Below are the code and all the weights of a small trained network. Each question names an input and a target symbol and asks about switching units off, where a switched-off unit gives its printed mean instead of its output.

import numpy as np


def w(rows, s, z=0):
    codes = np.array(rows[::2]) - 128.0
    scale = np.full(codes.shape[1], s)
    scale[-1] = z or s
    return codes * scale


def norm(h):
    return h / np.sqrt((h * h).mean(-1, keepdims=True) + 1e-5)


def f(y):
    return np.maximum(y, 0)


def softmax(a):
    e = np.exp(a - a.max(-1, keepdims=True))
    return e / e.sum(-1, keepdims=True)


def log_softmax(a):
    a = a - a.max(-1, keepdims=True)
    return a - np.log(np.exp(a).sum(-1, keepdims=True))


def net(x, mask):
    ids = ['αδεζηθλπτφω'.index(c) for c in x.split()]
    T = len(ids)
    res = E[ids] + P[:T]
    u = 0
    for l in range(2):
        q, k, v = (norm(res) @ M[l].T for M in (Q, K, V))
        z = softmax(np.where(np.tri(T) > 0, q @ k.T / 2**0.5, -1e9)) @ v
        res = res + np.where(mask[u], z, O[l][:, -1]) @ O[l][:, :-1]
        u += 1
        y = f(norm(res) @ A[l][:, :-1].T + A[l][:, -1])
        res = res + np.where(mask[u : u + 8], y, B[l][:, -1]) @ B[l][:, :-1]
        u += 8
    return log_softmax(norm(res)[-1] @ U[:, :-1].T + U[:, -1])


Q, K, V, O, A, B = {}, {}, {}, {}, {}, {}
E = w([
[116,113,135,136,94,147,137,117,139,85,99,39],'α',
[63,103,63,133,92,133,127,110,185,145,132,122],'δ',
[85,93,142,172,112,121,126,128,98,143,235,141],'ε',
[165,146,136,78,147,147,129,184,166,62,151,138],'ζ',
[126,118,133,182,144,77,118,43,104,111,172,123],'η',
[114,129,137,117,44,143,55,121,137,93,115,129],'θ',
[105,138,105,124,105,132,144,96,133,41,110,163],'λ',
[69,132,119,112,101,115,192,157,137,97,124,162],'π',
[122,131,149,99,104,171,196,120,186,157,141,142],'τ',
[131,145,191,83,129,45,127,125,159,125,136,150],'φ',
[129,143,172,254,189,150,85,186,156,67,144,141],'ω',
],0.032)
P = w([
[215,84,68,32,47,71,246,85,80,65,162,61],'0',
[191,31,142,83,67,126,150,128,81,174,197,86],'1',
[139,117,105,126,90,98,160,129,152,75,170,142],'2',
[105,129,118,148,113,97,146,137,193,86,149,141],'3',
[91,138,125,178,129,116,99,145,219,96,175,175],'4',
[73,195,127,194,144,114,89,181,210,108,157,171],'5',
[58,180,142,220,145,106,111,188,238,107,121,177],'6',
],0.011)
Q[0] = w([
[139,112,96,93,164,126,170,181,113,193,151,150],'0.h0',
[96,157,64,199,116,134,177,145,197,7,149,146],'0.h0',
],0.013)
K[0] = w([
[162,127,168,104,70,121,133,27,83,88,139,84],'0.h0',
[124,187,211,249,147,137,92,163,157,163,86,137],'0.h0',
],0.012)
V[0] = w([
[93,137,190,90,55,15,37,100,134,98,165,84],'0.h0',
[119,106,69,157,117,118,1,100,63,64,67,122],'0.h0',
],0.0092)
O[0] = w([
[82,154,201,152,127,254,152,82,176,77,225,112,254],'0.h0',
[80,80,103,47,253,156,127,101,120,74,136,84,76],'0.h0',
],0.015,0.0084)
A[0] = w([
[181,168,37,171,175,89,101,170,147,200,91,131,164],'0.n0',
[111,77,64,171,125,184,41,152,90,106,77,154,104],'0.n1',
[163,100,125,132,150,188,149,100,171,42,172,147,236],'0.n2',
[157,147,75,130,155,130,166,134,107,116,30,13,2],'0.n3',
[151,93,98,179,140,145,5,129,26,87,83,103,25],'0.n4',
[162,129,109,57,124,145,42,122,99,71,70,188,75],'0.n5',
[92,75,34,166,167,91,153,153,48,109,137,189,87],'0.n6',
[118,182,120,75,108,151,162,170,149,214,89,166,130],'0.n7',
],0.013,0.0088)
B[0] = w([
[180,87,169,129,117,76,17,102,204,136,201,160,148],'0.n0',
[82,100,95,90,168,34,86,148,152,54,190,84,150],'0.n1',
[147,99,175,119,104,75,82,147,100,168,38,89,251],'0.n2',
[148,75,149,196,109,134,230,165,159,178,102,5,133],'0.n3',
[97,93,135,198,138,127,47,154,194,27,187,149,145],'0.n4',
[133,76,170,119,101,122,142,19,131,94,172,189,140],'0.n5',
[64,216,149,167,124,73,141,138,95,129,78,128,147],'0.n6',
[68,56,117,121,86,62,117,178,155,113,118,162,146],'0.n7',
],0.013,0.021)
Q[1] = w([
[88,153,67,165,84,162,138,43,133,139,143,110],'1.h0',
[184,58,62,138,160,133,100,107,4,178,212,75],'1.h0',
],0.012)
K[1] = w([
[181,217,239,23,170,88,211,186,124,162,159,193],'1.h0',
[162,49,130,2,13,128,220,28,105,160,123,138],'1.h0',
],0.0086)
V[1] = w([
[216,178,132,206,250,82,125,26,69,149,169,147],'1.h0',
[236,127,217,62,173,112,137,245,163,51,108,163],'1.h0',
],0.012)
O[1] = w([
[103,107,185,124,100,238,2,118,82,115,101,90,1],'1.h0',
[252,116,136,120,124,239,200,152,203,50,133,195,234],'1.h0',
],0.017,0.0099)
A[1] = w([
[126,135,140,119,176,192,143,137,167,61,156,124,157],'1.n0',
[53,72,164,72,198,179,176,116,150,116,164,81,254],'1.n1',
[91,65,102,114,120,185,89,136,196,104,114,124,230],'1.n2',
[116,93,193,101,111,176,42,109,103,154,95,79,102],'1.n3',
[97,127,123,148,139,125,151,123,156,119,148,124,231],'1.n4',
[62,180,116,153,45,116,97,125,112,164,100,81,140],'1.n5',
[74,170,198,148,196,107,141,136,152,154,112,115,170],'1.n6',
[125,164,162,168,94,252,102,130,167,117,167,95,127],'1.n7',
],0.019,0.0073)
B[1] = w([
[148,146,108,61,140,136,143,148,112,148,211,96,252],'1.n0',
[60,110,164,136,81,129,89,167,214,56,88,233,212],'1.n1',
[135,167,150,178,144,78,121,124,115,189,149,117,234],'1.n2',
[103,81,163,190,209,170,168,81,154,189,11,182,159],'1.n3',
[152,99,138,124,163,59,152,165,106,153,126,135,230],'1.n4',
[153,97,216,144,117,125,142,124,41,185,179,147,176],'1.n5',
[77,19,131,105,117,128,93,107,155,105,139,124,217],'1.n6',
[153,206,249,223,121,76,193,67,158,100,125,94,220],'1.n7',
],0.016,0.014)
U = w([
[110,47,105,96,147,115,187,115,214,117,101,1,49],'α',
[72,196,89,3,191,18,109,33,148,220,139,20,234],'δ',
[125,91,193,62,50,151,109,167,11,140,172,55,158],'ε',
[243,36,59,129,241,228,218,63,140,115,192,183,155],'ζ',
[72,182,151,173,178,128,114,78,127,162,28,168,194],'η',
[32,81,70,76,113,170,124,54,240,52,235,121,155],'θ',
[151,128,149,66,145,56,153,74,111,53,65,156,4],'λ',
[82,191,73,170,214,73,241,156,62,79,117,208,71],'π',
[182,136,102,195,24,130,80,179,154,174,110,219,24],'τ',
[75,254,194,137,82,159,220,79,138,101,177,40,106],'φ',
[165,130,143,179,211,123,106,211,92,43,146,80,88],'ω',
],0.0067,0.0037)

Each question gives the input, a string of symbols that net reads in full, and the target symbol t.
The units are the heads (2 rows each of Q, K, V and O) and the neurons (one row each of A and B). Each row of codes is followed by its name. A weight is (code - 128) times the scale printed after its matrix; where a second scale follows, it is the last column's (O, A, B and U).
mask holds one flag per unit, layer by layer, with each layer's heads first. A switched-off unit (its flag False) gives its mean, the last column of its rows in O or B, instead of its output. The means were averaged over made-up inputs and are rounded, as every weight is.
A unit's drop is (log p(t) with every unit on - log p(t) with that unit switched off) / (log p(t) with every unit on - log p(t) with every unit switched off).
The circuit of an input: a set's keep is (log p(t) with only the set's units on - log p(t) with every unit switched off) / (log p(t) with every unit on - log p(t) with every unit switched off). Starting from the 12 units with the biggest drops (on a tie, the unit counted first), units are removed one at a time, each time the one whose removal leaves the highest keep (on an exact tie, the one counted first), for as long as the keep stays at least 0.8.
units of the circuit, in order: the units of the circuit, biggest drop first
most important unit: the unit with the biggest drop
top k neurons: the k neurons with the biggest drops, biggest first
top k neurons in layer l: the k neurons of layer l with the biggest drops, biggest first
input η φ λ φ ζ, target φ: units of the circuit, in order	(0.h0 1.n7)
input φ η π, target η: units of the circuit, in order	(1.h0 1.n3 0.n4)
input ζ η φ ε, target φ: units of the circuit, in order	(1.n7 0.h0)
input θ φ δ, target φ: most important unit	0.h0
input φ φ φ ε η δ, target η: top 2 neurons in layer 0	(0.n7 0.n2)
input τ η δ φ, target δ: top 2 neurons	(0.n5 1.n1)
input ω τ ω ω ζ, target ζ: units of the circuit, in order	(0.h0 1.h0 0.n5)
input τ θ ω φ α, target α: top 2 neurons	(0.n3 1.n7)
input τ θ ω π, target π: top 2 neurons	(0.n6 0.n2)
input φ θ ε, target θ: top 2 neurons	(0.n2 1.n1)
input θ ε τ ζ, target τ: units of the circuit, in order	(0.h0 1.n7)
input φ θ ζ, target θ: units of the circuit, in order	(0.h0 1.n1)
input φ η ω φ τ ε π, target π: top 3 neurons	(0.n2 0.n6 0.n4)
input ω θ δ, target δ: top 2 neurons in layer 0	(0.n1 0.n2)
input φ φ π φ η α, target η: top 3 neurons in layer 1	(1.n3 1.n0 1.n1)
input η φ λ τ φ θ η, target θ: top 2 neurons in layer 0	(0.n6 0.n0)
input λ λ τ φ, target τ: top 2 neurons	(1.n7 1.n0)
input α φ ω τ ε, target ε: most important unit	0.n6
input φ θ θ, target θ: top 3 neurons in layer 1	(1.n1 1.n0 1.n6)
input ω λ θ τ θ τ, target τ: top 3 neurons in layer 1	(1.n2 1.n7 1.n6)
